Here is a tiny trained network, its code and every weight. The questions are about switching its units off for an input and a class, where a switched-off unit gives its printed mean instead of its output.

import numpy as np


def w(rows, s, z=0):
    codes = np.array(rows[::2]) - 128.0
    scale = np.full(codes.shape[1], s)
    scale[-1] = z or s
    return codes * scale


def f(y):
    return np.maximum(y, 0)


def log_softmax(a):
    a = a - a.max(-1, keepdims=True)
    return a - np.log(np.exp(a).sum(-1, keepdims=True))


def net(x, mask):
    res = np.array(x, float).reshape(1, 6) / 4 @ E
    y = f(res @ A[0][:, :-1].T + A[0][:, -1])
    res = res + np.where(mask, y, B[0][:, -1]) @ B[0][:, :-1]
    return log_softmax(res[-1] @ U[:, :-1].T + U[:, -1])


A, B = {}, {}
E = w([
[58,152,184,87,132,116,182],'x0',
[127,209,99,130,188,178,66],'x1',
[86,155,177,108,86,223,77],'x2',
[155,176,170,107,211,88,85],'x3',
[68,97,95,85,162,204,142],'x4',
[77,156,121,158,159,184,248],'x5',
],0.011)
A[0] = w([
[115,47,114,158,59,183,168,219],'n0',
[163,152,92,162,179,74,104,169],'n1',
[183,106,99,156,164,178,121,193],'n2',
[155,128,179,149,87,42,121,143],'n3',
[45,82,160,112,148,127,146,143],'n4',
[160,148,157,51,152,170,11,180],'n5',
[127,191,154,82,144,183,112,225],'n6',
[84,227,172,136,180,141,130,153],'n7',
[170,78,113,162,69,146,103,194],'n8',
[215,84,105,198,105,86,101,253],'n9',
[48,135,114,124,136,150,190,202],'n10',
[116,224,159,158,167,160,134,171],'n11',
[111,67,125,190,118,164,75,124],'n12',
[139,109,119,141,57,41,185,231],'n13',
[109,128,149,47,162,150,44,162],'n14',
],0.011,0.004)
B[0] = w([
[100,104,115,165,9,214,150,215],'n0',
[139,104,54,183,242,90,156,198],'n1',
[114,138,117,206,113,117,103,178],'n2',
[244,105,154,76,153,87,126,190],'n3',
[50,87,110,105,150,139,107,191],'n4',
[109,126,71,100,121,39,72,254],'n5',
[82,223,134,58,160,142,90,215],'n6',
[114,186,196,123,179,126,136,214],'n7',
[207,152,143,133,71,172,117,184],'n8',
[212,140,86,163,127,136,170,221],'n9',
[2,116,186,105,115,137,158,220],'n10',
[76,241,171,127,218,152,139,204],'n11',
[157,179,114,142,88,156,93,168],'n12',
[187,42,188,77,158,170,186,211],'n13',
[78,175,78,89,88,14,44,220],'n14',
],0.0083,0.015)
U = w([
[193,103,152,98,154,96,133,248],'0',
[97,188,181,127,164,156,140,7],'1',
[104,146,104,88,131,60,37,85],'2',
[70,51,140,126,120,136,166,173],'3',
[138,120,70,246,197,87,142,97],'4',
[137,143,114,183,59,175,113,148],'5',
],0.012,0.0011)

Each question gives the input, the list of numbers given to net, and the class t.
The units are the neurons (one row each of A and B). Each row of codes is followed by its name. A weight is (code - 128) times the scale printed after its matrix; where a second scale follows, it is the last column's (A, B and U).
mask holds one flag per neuron, in row order. A switched-off neuron (its flag False) gives its mean, the last column of its row in B, instead of its output. The means were averaged over made-up inputs and are rounded, as every weight is.
A unit's drop is (log p(t) with every unit on - log p(t) with that unit switched off) / (log p(t) with every unit on - log p(t) with every unit switched off).
The circuit of an input: a set's keep is (log p(t) with only the set's units on - log p(t) with every unit switched off) / (log p(t) with every unit on - log p(t) with every unit switched off). Starting from the 12 units with the biggest drops (on a tie, the unit counted first), units are removed one at a time, each time the one whose removal leaves the highest keep (on an exact tie, the one counted first), for as long as the keep stays at least 0.8.
circuit, biggest first: the units of the circuit, biggest drop first
most important unit: the unit with the biggest drop
k most important neurons: the k neurons with the biggest drops, biggest first
drop when u is switched off: that unit's drop, to one decimal
input [-5,-1,-4,0,-1,-1], class 4: most important unit : n1
input [-6,-8,-6,-8,4,4], class 5: 2 most important neurons : n0, n8
input [5,-1,-3,2,6,2], class 3: circuit, biggest first : n4, n10
input [7,-1,8,-8,0,3], class 3: circuit, biggest first : n0, n10
input [-5,-6,1,-8,-7,-7], class 0: 2 most important neurons : n3, n13
input [-5,-5,-7,6,-2,-4], class 0: 2 most important neurons : n3, n13
input [1,0,-7,-8,-7,5], class 0: 3 most important neurons : n13, n3, n9
input [8,-8,-3,0,2,-6], class 0: 2 most important neurons : n3, n10
input [-8,0,-1,-2,-5,-7], class 0: 3 most important neurons : n3, n8, n13
input [8,4,0,-6,7,-1], class 3: 4 most important neurons : n4, n10, n0, n11
input [0,-7,3,-7,7,-4], class 5: 3 most important neurons : n0, n8, n12
input [1,-5,1,-1,-7,2], class 0: drop when n7 is switched off : 0.0
input [1,3,3,-4,-4,0], class 5: drop when n11 is switched off : 0.1
input [7,5,-7,-6,1,-7], class 0: drop when n5 is switched off : 0.1
input [8,4,3,-6,-7,-2], class 1: circuit, biggest first : n5
